Below are the code and all the weights of a small trained network. Each question names an input and a target symbol and asks about switching units off, where a switched-off unit gives its printed mean instead of its output.

import numpy as np


def w(rows, s, z=0):
    codes = np.array(rows[::2]) - 128.0
    scale = np.full(codes.shape[1], s)
    scale[-1] = z or s
    return codes * scale


def norm(h):
    return h / np.sqrt((h * h).mean(-1, keepdims=True) + 1e-5)


def f(y):
    return y / 2 * (1 + np.tanh(0.7978845608 * (y + 0.044715 * y**3)))


def softmax(a):
    e = np.exp(a - a.max(-1, keepdims=True))
    return e / e.sum(-1, keepdims=True)


def log_softmax(a):
    a = a - a.max(-1, keepdims=True)
    return a - np.log(np.exp(a).sum(-1, keepdims=True))


def net(x, mask):
    ids = ['αβγδζλμπφ'.index(c) for c in x.split()]
    T = len(ids)
    res = E[ids] + P[:T]
    u = 0
    for l in range(2):
        q, k, v = (norm(res) @ M[l].T for M in (Q, K, V))
        z = softmax(np.where(np.tri(T) > 0, q @ k.T / 3**0.5, -1e9)) @ v
        res = res + np.where(mask[u], z, O[l][:, -1]) @ O[l][:, :-1]
        u += 1
        y = f(norm(res) @ A[l][:, :-1].T + A[l][:, -1])
        res = res + np.where(mask[u : u + 4], y, B[l][:, -1]) @ B[l][:, :-1]
        u += 4
    return log_softmax(norm(res)[-1] @ U[:, :-1].T + U[:, -1])


Q, K, V, O, A, B = {}, {}, {}, {}, {}, {}
E = w([
[150,148,46,202],'α',
[137,84,252,120],'β',
[122,89,244,220],'γ',
[105,169,82,183],'δ',
[190,64,201,132],'ζ',
[106,112,172,159],'λ',
[136,218,145,124],'μ',
[92,31,47,117],'π',
[156,150,126,133],'φ',
],0.019)
P = w([
[5,30,62,226],'0',
[26,40,64,210],'1',
[31,75,22,182],'2',
[29,102,25,186],'3',
[52,106,31,183],'4',
[73,111,31,158],'5',
],0.0026)
Q[0] = w([
[83,122,234,209],'0.h1',
[217,163,73,236],'0.h1',
[220,254,130,172],'0.h1',
],0.0087)
K[0] = w([
[57,194,109,86],'0.h1',
[98,160,193,117],'0.h1',
[176,247,106,137],'0.h1',
],0.011)
V[0] = w([
[129,1,60,158],'0.h1',
[189,151,127,99],'0.h1',
[79,25,80,128],'0.h1',
],0.0087)
O[0] = w([
[228,58,153,70,240],'0.h1',
[2,15,248,39,3],'0.h1',
[188,140,115,202,215],'0.h1',
],0.0072,0.0035)
A[0] = w([
[85,117,118,81,127],'0.n1',
[12,136,163,101,183],'0.n2',
[89,105,113,185,255],'0.n3',
[79,161,149,49,5],'0.n4',
],0.011,0.0021)
B[0] = w([
[167,134,142,213,126],'0.n1',
[254,76,121,36,193],'0.n2',
[177,148,123,75,253],'0.n3',
[177,17,59,185,148],'0.n4',
],0.0092,0.0047)
Q[1] = w([
[254,189,163,14],'1.h1',
[21,176,173,141],'1.h1',
[71,113,175,95],'1.h1',
],0.007)
K[1] = w([
[109,182,146,98],'1.h1',
[156,124,145,253],'1.h1',
[70,168,153,171],'1.h1',
],0.017)
V[1] = w([
[74,128,138,103],'1.h1',
[254,225,161,47],'1.h1',
[168,137,175,193],'1.h1',
],0.0069)
O[1] = w([
[128,98,165,151,11],'1.h1',
[106,164,143,10,255],'1.h1',
[141,173,189,127,197],'1.h1',
],0.014,0.0037)
A[1] = w([
[162,116,33,69,3],'1.n1',
[102,198,116,68,99],'1.n2',
[116,176,13,126,145],'1.n3',
[43,83,143,7,234],'1.n4',
],0.011,0.0043)
B[1] = w([
[112,67,236,249,200],'1.n1',
[203,107,116,123,180],'1.n2',
[39,116,170,82,254],'1.n3',
[37,184,37,95,213],'1.n4',
],0.011,0.0055)
U = w([
[97,163,130,217,135],'α',
[131,118,212,80,42],'β',
[121,175,188,191,41],'γ',
[103,175,74,83,61],'δ',
[154,83,123,76,208],'ζ',
[201,252,107,144,161],'λ',
[96,117,97,45,124],'μ',
[122,52,107,187,91],'π',
[166,73,52,143,253],'φ',
],0.014,0.0057)

Each question gives the input, a string of symbols that net reads in full, and the target symbol t.
The units are the heads (3 rows each of Q, K, V and O) and the neurons (one row each of A and B). Each row of codes is followed by its name. A weight is (code - 128) times the scale printed after its matrix; where a second scale follows, it is the last column's (O, A, B and U).
mask holds one flag per unit, layer by layer, with each layer's heads first. A switched-off unit (its flag False) gives its mean, the last column of its rows in O or B, instead of its output. The means were averaged over made-up inputs and are rounded, as every weight is.
A unit's drop is (log p(t) with every unit on - log p(t) with that unit switched off) / (log p(t) with every unit on - log p(t) with every unit switched off).
The circuit of an input: a set's keep is (log p(t) with only the set's units on - log p(t) with every unit switched off) / (log p(t) with every unit on - log p(t) with every unit switched off). Starting from all 10 units, units are removed one at a time, each time the one whose removal leaves the highest keep (on an exact tie, the one counted first), for as long as the keep stays at least 0.8.
units of the circuit, in order: the units of the circuit, biggest drop first
unit that matters most: the unit with the biggest drop
top k neurons: the k neurons with the biggest drops, biggest first
k most important neurons of layer l: the k neurons of layer l with the biggest drops, biggest first
drop when u is switched off: that unit's drop, to one decimal
input λ ζ μ α δ, target μ: units of the circuit, in order	(0.h1; 0.n2)
input γ μ γ α, target μ: top 3 neurons	(1.n3; 0.n3; 0.n2)
input γ λ ζ, target λ: unit that matters most	1.n3
input π λ μ λ, target δ: units of the circuit, in order	(0.n2; 0.h1; 1.h1; 1.n4)
input λ λ ζ φ, target ζ: 2 most important neurons of layer 0	(0.n2; 0.n4)
input α π π φ, target ζ: units of the circuit, in order	(0.h1; 0.n2)
input μ δ β λ π β, target μ: units of the circuit, in order	(0.n2; 1.h1; 1.n4; 0.h1)
input λ λ γ, target λ: units of the circuit, in order	(0.h1; 1.n1)
input λ μ λ, target δ: top 2 neurons	(0.n2; 0.n3)
input β α μ β, target μ: units of the circuit, in order	(1.n4; 0.h1)
input β μ β μ β ζ, target μ: units of the circuit, in order	(0.h1; 1.n4)
input λ μ λ α, target δ: top 2 neurons	(0.n4; 1.n3)
input α μ π γ, target μ: top 3 neurons	(0.n2; 1.n4; 0.n3)
input γ μ α λ ζ ζ, target μ: unit that matters most	0.h1
input λ λ α β λ γ, target λ: 2 most important neurons of layer 1	(1.n3; 1.n1)
input α β α λ λ α, target α: 2 most important neurons of layer 0	(0.n2; 0.n1)
input α δ β φ, target φ: top 2 neurons	(0.n4; 0.n2)
input γ α λ φ μ, target μ: top 2 neurons	(0.n2; 1.n4)
input λ δ λ λ λ ζ, target λ: top 3 neurons	(1.n3; 1.n1; 0.n2)
input μ λ λ λ α, target μ: unit that matters most	0.h1
input μ ζ λ β φ, target μ: 2 most important neurons of layer 1	(1.n4; 1.n1)
input δ δ α, target α: drop when 0.n1 is switched off	0.0
input γ λ μ ζ λ γ, target μ: drop when 0.n2 is switched off	0.7
input α φ β λ λ μ, target μ: drop when 0.h1 is switched off	0.8
input π λ λ, target φ: drop when 0.n4 is switched off	-0.1
